Below are the code and all the weights of a small trained network. Each question names an input and a class and asks about switching units off, where a switched-off unit gives its printed mean instead of its output.

import numpy as np


def w(rows, s, z=0):
    codes = np.array(rows[::2]) - 128.0
    scale = np.full(codes.shape[1], s)
    scale[-1] = z or s
    return codes * scale


def f(y):
    return np.maximum(y, 0)


def log_softmax(a):
    a = a - a.max(-1, keepdims=True)
    return a - np.log(np.exp(a).sum(-1, keepdims=True))


def net(x, mask):
    res = np.array(x, float).reshape(1, 3) / 4 @ E
    y = f(res @ A[0][:, :-1].T + A[0][:, -1])
    res = res + np.where(mask, y, B[0][:, -1]) @ B[0][:, :-1]
    return log_softmax(res[-1] @ U[:, :-1].T + U[:, -1])


A, B = {}, {}
E = w([
[208,147,88,75,70,2,59],'x0',
[71,37,208,98,37,48,207],'x1',
[2,162,75,41,194,80,107],'x2',
],0.0087)
A[0] = w([
[27,153,112,81,169,83,96,104],'n1',
[60,108,139,161,156,196,190,94],'n2',
[148,129,79,167,201,152,89,87],'n3',
[167,194,98,158,168,171,56,73],'n4',
[148,139,130,131,86,61,97,87],'n5',
[93,121,162,165,163,176,155,72],'n6',
[101,79,142,145,113,118,189,107],'n7',
[162,209,119,85,59,67,81,72],'n8',
[3,147,70,113,163,65,114,77],'n9',
[49,115,177,165,199,192,185,97],'n10',
[79,181,173,115,123,130,93,186],'n11',
[61,63,203,76,76,56,214,124],'n12',
[54,139,60,29,170,103,155,111],'n13',
[60,98,123,177,175,159,143,95],'n14',
[88,94,151,149,49,104,126,84],'n15',
[183,116,104,68,69,87,68,101],'n16',
[144,136,103,136,114,71,109,206],'n17',
[120,108,166,69,83,126,194,119],'n18',
[121,93,134,111,111,81,189,96],'n19',
[89,102,170,107,86,74,209,71],'n20',
[78,76,249,42,78,71,182,92],'n21',
[210,117,82,164,114,151,195,98],'n22',
[227,128,168,169,40,183,149,78],'n23',
[234,66,158,251,81,136,144,93],'n24',
[142,169,158,111,148,120,176,253],'n25',
[149,204,73,153,200,167,103,131],'n26',
[193,116,75,93,140,5,97,123],'n27',
[184,159,107,107,90,47,113,82],'n28',
[176,148,171,203,93,122,136,157],'n29',
[92,119,160,201,156,168,173,102],'n30',
[159,169,141,113,169,153,107,121],'n31',
[175,231,79,128,192,169,81,89],'n32',
],0.011,0.015)
B[0] = w([
[84,60,68,109,155,72,77,192],'n1',
[87,202,76,211,140,160,197,187],'n2',
[164,152,96,129,50,118,109,155],'n3',
[188,170,76,157,66,110,92,164],'n4',
[98,169,77,167,107,151,138,163],'n5',
[106,189,71,221,134,125,131,158],'n6',
[178,167,93,142,79,144,114,172],'n7',
[77,166,84,202,113,177,139,176],'n8',
[85,87,20,160,189,23,47,188],'n9',
[53,183,86,156,131,155,200,200],'n10',
[135,74,218,85,162,141,145,184],'n11',
[189,119,146,133,84,157,86,254],'n12',
[78,50,79,105,175,53,93,199],'n13',
[123,127,94,171,138,158,144,164],'n14',
[164,168,73,127,65,125,118,164],'n15',
[42,185,59,197,171,205,172,187],'n16',
[134,104,203,107,180,176,194,212],'n17',
[162,135,131,71,63,138,120,184],'n18',
[165,152,94,118,84,126,100,166],'n19',
[171,166,60,132,74,117,96,183],'n20',
[187,141,95,127,68,119,114,231],'n21',
[111,96,124,145,112,74,123,161],'n22',
[82,52,26,161,169,63,52,194],'n23',
[59,48,58,130,195,36,45,216],'n24',
[178,76,254,43,203,173,182,246],'n25',
[207,112,140,96,54,137,109,183],'n26',
[94,143,96,204,135,204,208,214],'n27',
[89,220,19,172,177,170,175,177],'n28',
[93,54,170,98,199,119,128,197],'n29',
[73,181,72,184,173,170,166,179],'n30',
[160,132,127,107,105,127,120,150],'n31',
[198,163,100,119,63,99,105,178],'n32',
],0.0098,0.016)
U = w([
[66,38,105,135,155,6,79,105],'0',
[64,187,104,183,119,180,217,92],'1',
[237,141,111,127,5,103,98,82],'2',
[154,42,209,50,173,166,215,254],'3',
[88,173,184,71,94,72,127,82],'4',
],0.013,0.0091)

Each question gives the input, the list of numbers given to net, and the class t.
The units are the neurons (one row each of A and B). Each row of codes is followed by its name. A weight is (code - 128) times the scale printed after its matrix; where a second scale follows, it is the last column's (A, B and U).
mask holds one flag per neuron, in row order. A switched-off neuron (its flag False) gives its mean, the last column of its row in B, instead of its output. The means were averaged over made-up inputs and are rounded, as every weight is.
A unit's drop is (log p(t) with every unit on - log p(t) with that unit switched off) / (log p(t) with every unit on - log p(t) with every unit switched off).
most important unit: the unit with the biggest drop
top k neurons: the k neurons with the biggest drops, biggest first
drop when u is switched off: that unit's drop, to one decimal
input [7,-7,-4], class 1: most important unit	n16
input [6,-7,-7], class 0: top 4 neurons	n24, n23, n29, n12
input [-3,-6,7], class 0: top 2 neurons	n13, n9
input [8,-2,7], class 1: top 2 neurons	n27, n16
input [-2,-2,4], class 0: top 3 neurons	n9, n13, n1
input [8,8,7], class 1: top 4 neurons	n27, n16, n28, n8
input [7,8,-8], class 0: top 2 neurons	n24, n23
input [-3,-1,3], class 3: top 2 neurons	n24, n23
input [1,-4,-1], class 2: top 2 neurons	n32, n4
input [-8,7,8], class 0: top 2 neurons	n9, n13
input [6,7,-1], class 2: drop when n30 is switched off	0.1
input [3,-5,-6], class 0: drop when n24 is switched off	0.3
input [-3,2,3], class 3: drop when n23 is switched off	0.3
input [-2,-1,-3], class 3: most important unit	n9
